Look-ups in named tables: a row name and a column name give one cell, copied from the table.

gal =
|  | gafetam | gisumeb | fopes | pazot | sug | bup | defiga | fogofa |
|---|---|---|---|---|---|---|---|---|
| lilavev | 4 | 22 | -31 | -15 | -22 | -13 | -21 | 7 |
| dov | 6 | -11 | -40 | -66 | -25 | 36 | -43 | -63 |
| supeker | 16 | -25 | -5 | -5 | -3 | -5 | -1 | -11 |
| sebigin | 19 | 7 | -44 | -58 | -46 | 62 | -1 | 23 |
| sefovag | -32 | 6 | 46 | -52 | 38 | -65 | 51 | -3 |
| devafos | -40 | 15 | -16 | -15 | 1 | 9 | -26 | -4 |
| gat | -31 | 7 | 42 | -48 | 36 | -66 | 51 | -2 |
| rilip | -20 | -23 | 4 | -6 | 11 | 11 | -8 | -17 |
| mal | -20 | -8 | -81 | -2 | 72 | -2 | -36 | 3 |
| nipifu | -7 | 24 | 12 | -52 | 35 | 8 | -38 | -17 |

gafetam of lilavev = 4
gisumeb of gat = 7
bup of nipifu = 8
fogofa of rilip = -17
gafetam of dov = 6
sug of rilip = 11
sug of dov = -25
Row with the largest gisumeb: nipifu

kalamud:
	gusin	gigem
kula	134	232
sovudiz	157	172
zoga	161	167
nodu	161	166
danasik	162	167
fuluni	161	166
visol	162	167
posa	145	166
zal	162	166
gov	162	197
kur	56	174
gilopa	139	197
natos	164	205
gak	161	167

What is the gusin of kur in kalamud? 56
What is the gigem of nodu in kalamud? 166
What is the gigem of gilopa in kalamud? 197
What is the gusin of visol in kalamud? 162
What is the gigem of zal in kalamud? 166
What is the gusin of zal in kalamud? 162
What is the gigem of gov in kalamud? 197
What is the gigem of kula in kalamud? 232
What is the gusin of gak in kalamud? 161
What is the gusin of gilopa in kalamud? 139
What is the gusin of fuluni in kalamud? 161
What is the gigem of fuluni in kalamud? 166
What is the gusin of sovudiz in kalamud? 157
What is the gigem of zoga in kalamud? 167
What is the gusin of kula in kalamud? 134
What is the gusin of gov in kalamud? 162
What is the gusin of nodu in kalamud? 161
What is the gigem of natos in kalamud? 205

tet:
	selod	zomima	kemutom
vabog	120	143	144
rano	137	170	110
nep	122	147	138
zogereb	164	177	61
gasava	109	91	188
fitub	110	101	184
von	138	143	74
gez	106	54	214
fip	169	199	11
ranom	142	146	75
reva	113	119	166
rera	111	115	173
rovafiz	111	90	177
toz	105	55	224

kemutom of rano: 110
selod of toz: 105
selod of fip: 169
zomima of fitub: 101
selod of nep: 122
zomima of vabog: 143
selod of rano: 137
selod of gez: 106

boradu:
	seluf	karim	lidi	zup
todosip	169	128	52	193
rarad	114	238	149	95
ran	126	196	74	183
lerivat	171	96	160	169
mag	123	187	175	136
tonare	83	115	246	147
dipa	151	122	153	85
gif	136	140	134	152
bav	209	227	236	146
nit	164	144	72	58
rerute	53	192	170	206
melelin	104	234	102	86

gif, seluf => 136
bav, karim => 227
rarad, karim => 238
mag, karim => 187
lerivat, karim => 96
tonare, zup => 147
mag, lidi => 175

resifa =
|  | vof | dum | baga | vokod | limi |
|---|---|---|---|---|---|
| lepu | 164 | 105 | 106 | 210 | 154 |
| volezat | 134 | 128 | 177 | 219 | 185 |
| dop | 175 | 77 | 82 | 223 | 101 |
| soza | 192 | 94 | 94 | 181 | 169 |
| sapasev | 200 | 63 | 94 | 194 | 129 |
| robop | 166 | 95 | 165 | 204 | 167 |
| mab | 192 | 94 | 98 | 178 | 172 |
| gof | 172 | 147 | 84 | 168 | 234 |
| darelun | 134 | 120 | 149 | 233 | 153 |
| pab | 201 | 64 | 118 | 182 | 147 |
| makiroz | 186 | 125 | 79 | 166 | 208 |
| pabepeb | 152 | 96 | 90 | 242 | 101 |
| mapu | 158 | 107 | 64 | 227 | 118 |

dum of darelun is 120
dum of makiroz is 125
vokod of darelun is 233
limi of mapu is 118
limi of pabepeb is 101
dum of dop is 77
baga of robop is 165
vokod of pab is 182

Table mipu
         pipo  zaro  palupi  vov
lutugo     74   144     115   74
ledurod   143    62      92  112
gisevob    89    28     104  155
fufikif    72    55     115  120
korime    107   202      98   64
resusu     92    28     103  156
bosovob    79   176     110   67

ledurod, palupi -> 92
resusu, palupi -> 103
bosovob, palupi -> 110
gisevob, zaro -> 28
lutugo, zaro -> 144
bosovob, pipo -> 79
korime, vov -> 64
gisevob, palupi -> 104
bosovob, zaro -> 176
fufikif, pipo -> 72
fufikif, vov -> 120
resusu, zaro -> 28
lutugo, pipo -> 74
korime, pipo -> 107
fufikif, palupi -> 115
resusu, pipo -> 92
korime, zaro -> 202
gisevob, vov -> 155
lutugo, vov -> 74

Table nel
         besabev  tiseved  rimege  peragem
dufeluv   67.666   50.298  56.632   57.108
deza      18.112   69.120  50.076   49.512
kas       50.288   69.309  47.098   56.168
bekubek   22.414   54.993  57.612   48.239
sar       74.799   59.836  50.230   60.074
veb       64.819   26.818  70.486   52.769
des       82.065    8.213  80.188   53.659
zipebo     8.450   97.023  34.589   51.756

kas, peragem => 56.168
dufeluv, rimege => 56.632
des, tiseved => 8.213
bekubek, peragem => 48.239
veb, besabev => 64.819
dufeluv, besabev => 67.666
sar, tiseved => 59.836
deza, besabev => 18.112
dufeluv, tiseved => 50.298
sar, besabev => 74.799

Table makalol
fields: dod, kiv, fug
zez: [0.3, 0.3, -0.3]
gapezem: [0.0, 0.1, -0.1]
lak: [0.1, 0.0, 0.8]
mezi: [0.1, -0.7, 0.1]
vuk: [-0.1, 0.3, 0.8]
ditago: [0.5, -0.4, -0.4]
mut: [0.3, 0.8, 0.1]

dod of mut = 0.3
dod of vuk = -0.1
dod of zez = 0.3
dod of ditago = 0.5
fug of lak = 0.8
kiv of mut = 0.8
kiv of mezi = -0.7
kiv of lak = 0.0
dod of gapezem = 0.0
fug of ditago = -0.4
fug of mezi = 0.1
Row with the largest dod: ditago

Table vemuda
         vakalu  fot  lefinu  rulolaf  kosir
sefikez      80  132      61       79    108
labob       179   33     137       46     69
kivika      175   51     157       94     56
bog         114   73     195      160    114
patokos      90  102      68       54    125
fizap       142   49     184      116     94
sikog        88  112      63       54    126
tolazus     104   52     147       65    149
luf          96   90      72       45    134
rusu        101   54     138       65    150
nul         101   52     143       65    151
daf         104   56     124       53    153
zef         170   38     167       79     69
kagageg     180   46     143       65     57

luf, vakalu -> 96
patokos, lefinu -> 68
tolazus, lefinu -> 147
daf, lefinu -> 124
labob, fot -> 33
rusu, fot -> 54
sikog, rulolaf -> 54
luf, lefinu -> 72
sefikez, kosir -> 108
fizap, rulolaf -> 116
luf, fot -> 90
kagageg, rulolaf -> 65
kivika, kosir -> 56
kagageg, lefinu -> 143
Which row has the largest vakalu? kagageg

